[[125 116 125 112 102 124 116]
 [133 110 151 103 151 120 130]
 [151 107 140 124 102 135 115]] ⇒ 115

[[137 128 124 133]
 [125 130 132 152]
 [139 118 136 138]] ⇒ 138

[[116 139 132 142 113 139]
 [131 125 129 128 128 125]
 [102 141 128 121 139 141]] ⇒ 141

[[113 125 146 134 130 108]
 [134 120 139 132 153 129]
 [112 123 140 114 115  99]] ⇒ 99

[[145 122 122 119 148]
 [110 151 125 106 118]
 [104 148 108 115 147]] ⇒ 147

[[111 101 117 101 118]
 [150 104 125 104 136]
 [153 107 120 107 144]] ⇒ 144

[[112 126 136 133]
 [105 126 136 133]
 [110 126 136 133]] ⇒ 133

[[129 145 124 123]
 [147 107 111 149]
 [107 150 147 106]] ⇒ 106

[[152 156 103 136 124]
 [126 128 129 127 128]
 [130 136 142 127 130]] ⇒ 130

[[130 146 107 133 122]
 [125 140 116 127 126]
 [128 146 108 130 124]] ⇒ 124
---
[144 137 111 105 133]: 137

[103 138 105 118]: 103

[102 125 134 141 148 103]: 134

[ 99 125 123 154]: 99

[125 122 140 119 114 101 110]: 119

[[118 151 128 103]
 [115 139 117 134]
 [116 113 116 118]]: 116

[133 150 127 132]: 133
---
[[144, 130, 137, 112, 109, 133, 140, 134, 127, 130],
 [123, 123, 133, 136, 137, 133, 119, 111, 116, 137],
 [115, 141, 107, 131, 128, 109, 128, 138, 153, 111],
 [131, 123, 134, 141, 126, 139, 116, 120, 122, 138],
 [130, 115, 126, 140, 139, 119, 113, 149, 132, 112],
 [137, 132, 139, 117, 117, 137, 142, 117, 119, 140],
 [141, 138, 133, 109, 111, 133, 147, 121, 126, 131],
 [130, 119, 131, 137, 139, 133, 120, 115, 113, 137]] yields 137

[[143, 108, 117, 121, 136, 130, 140, 141, 121, 114, 141, 153, 135],
 [131, 105, 136, 115, 127, 137, 122, 144, 119, 114, 129, 136, 136],
 [134, 134, 132, 139, 140, 113, 137, 118, 139, 137, 139, 130, 140],
 [117, 121, 147, 123, 125, 124, 113, 120, 133, 134, 122, 108, 131],
 [128, 131, 109, 130, 117, 138, 123, 146, 116, 123, 119, 140, 113],
 [121, 136, 118, 123, 121, 145, 128, 132, 120, 121, 120, 126, 110]] yields 110

[[143, 113, 113, 143, 143, 143, 143, 113, 112, 143, 112, 113, 113, 143, 112],
 [146, 138, 138, 146, 146, 146, 146, 138, 139, 146, 139, 111, 138, 146, 110],
 [106, 122, 122, 106, 106, 106, 106, 123, 121, 106, 121, 150, 122, 106, 150],
 [109, 119, 119, 109, 109, 109, 109, 119, 118, 109, 118, 146, 119, 109, 146],
 [120, 142, 143, 120, 120, 120, 120, 143, 144, 120, 144, 136, 143, 120, 137],
 [147, 112, 111, 147, 147, 147, 147, 111, 110, 147, 110, 109, 111, 147, 109],
 [107, 144, 145, 107, 107, 108, 107, 145, 145, 107, 145, 149, 145, 107, 149],
 [104, 133, 133, 104, 104, 104, 104, 134, 132, 104, 132, 152, 133, 104, 152]] yields 152

[[121, 125, 128, 125, 129, 133, 133, 128, 124, 122, 129, 127, 127],
 [116, 128, 118, 128, 129, 131, 128, 128, 127, 127, 129, 129, 121],
 [126, 125, 128, 138, 129, 127, 123, 128, 127, 130, 129, 129, 127],
 [136, 139, 128, 128, 131, 122, 128, 128, 124, 127, 119, 125, 124],
 [136, 131, 130, 132, 129, 124, 128, 128, 120, 127, 133, 135, 130],
 [126, 128, 128, 132, 129, 127, 157, 125, 127, 141, 129, 125, 124],
 [121, 131, 132, 128, 129, 127, 128, 129, 131, 130, 119, 129, 127],
 [126, 131, 128, 128, 118, 129, 128, 128, 131, 130, 119, 125, 127],
 [105, 119, 128, 115, 129, 127, 128, 128, 127, 127, 148, 123, 112]] yields 112

[[102, 136, 102, 147, 99, 128, 156, 137],
 [138, 113, 146, 127, 124, 115, 127, 104],
 [147, 106, 146, 128, 109, 145, 154, 119],
 [139, 136, 108, 135, 141, 123, 134, 120],
 [115, 144, 110, 125, 112, 108, 139, 112],
 [144, 127, 103, 136, 127, 156, 143, 135]] yields 135
---
((120, 143, 149, 109, 124), (109, 135, 130, 141, 145), (146, 138, 120, 107, 108)) >> 107
(101, 102, 121, 140, 126, 120) >> 126
(129, 123, 121, 157, 119) >> 157
(99, 126, 135, 151) >> 135
((139, 150, 131, 115, 133), (129, 128, 111, 116, 103), (136, 133, 112, 121, 106)) >> 121
(136, 106, 154, 134) >> 154
(152, 158, 154, 122) >> 154
(110, 137, 154, 123, 122, 125) >> 122
---
[118 126 135 125 156 117] --> 156

[[127 131 128 117 104 104 104]
 [137 127 125 112 103 103 103]
 [133 124 125 137 151 151 151]] --> 151

[[114 146 116 120 117]
 [116 140 114 136 124]
 [130 153 142 132 126]] --> 132

[132 141 105 114] --> 105

[132 139 145 129 154 121 131] --> 121

[149 122 121 114] --> 121

[ 99 103 127 127 123] --> 127

[132 120 112 117 156 144 129] --> 144
---
113,148,105,154,137,150,131 yields 150
118,115,106,114,123,123 yields 123
103,114,150,107 yields 150
106,100,127,114 yields 127
108,133,149,149,115 yields 149
118,152,148,142,126,155,158 yields 155
124,153,121,110,130 yields 110
---
[[126 141 120 130 109 132]
 [134 127 114 102 123 113]
 [124 146 132 133 106 131]]	120

[[157 111 141 127]
 [134 109 150 122]
 [113 147 143 143]]	141

[[135 137 142 122 122 119]
 [126  99 131 124 119 152]
 [143 140 138 147 134 119]]	142

[[123 120 125 121 134 125]
 [121 117 123 120 137 126]
 [147 143 140 136 106 109]]	125

[[138 114 119 111 146 139 110]
 [118 104 130 131 137 120 120]
 [138 125 122 111 144 143 114]]	119

[[113 127 129 129]
 [113 123 129 130]
 [148 118 130 149]]	129

[[133 102 136 128]
 [125 143 125 129]
 [127 126 122 115]]	136
---
[100 132 119 104 126 125] yields 126

[[132 128 126 116 126 120 119]
 [121 141 128 142 107 142 145]
 [129 104 133 136 126 117 114]] yields 120

[121 138 154 142 137 114 149] yields 114

[141 119 118 102] yields 118

[[111 128 104 131]
 [109 128 102 131]] yields 104

[[122 108 134 153]
 [122 110 149 136]] yields 134

[150 115 119 100] yields 119

[123 141 115 107 140] yields 107
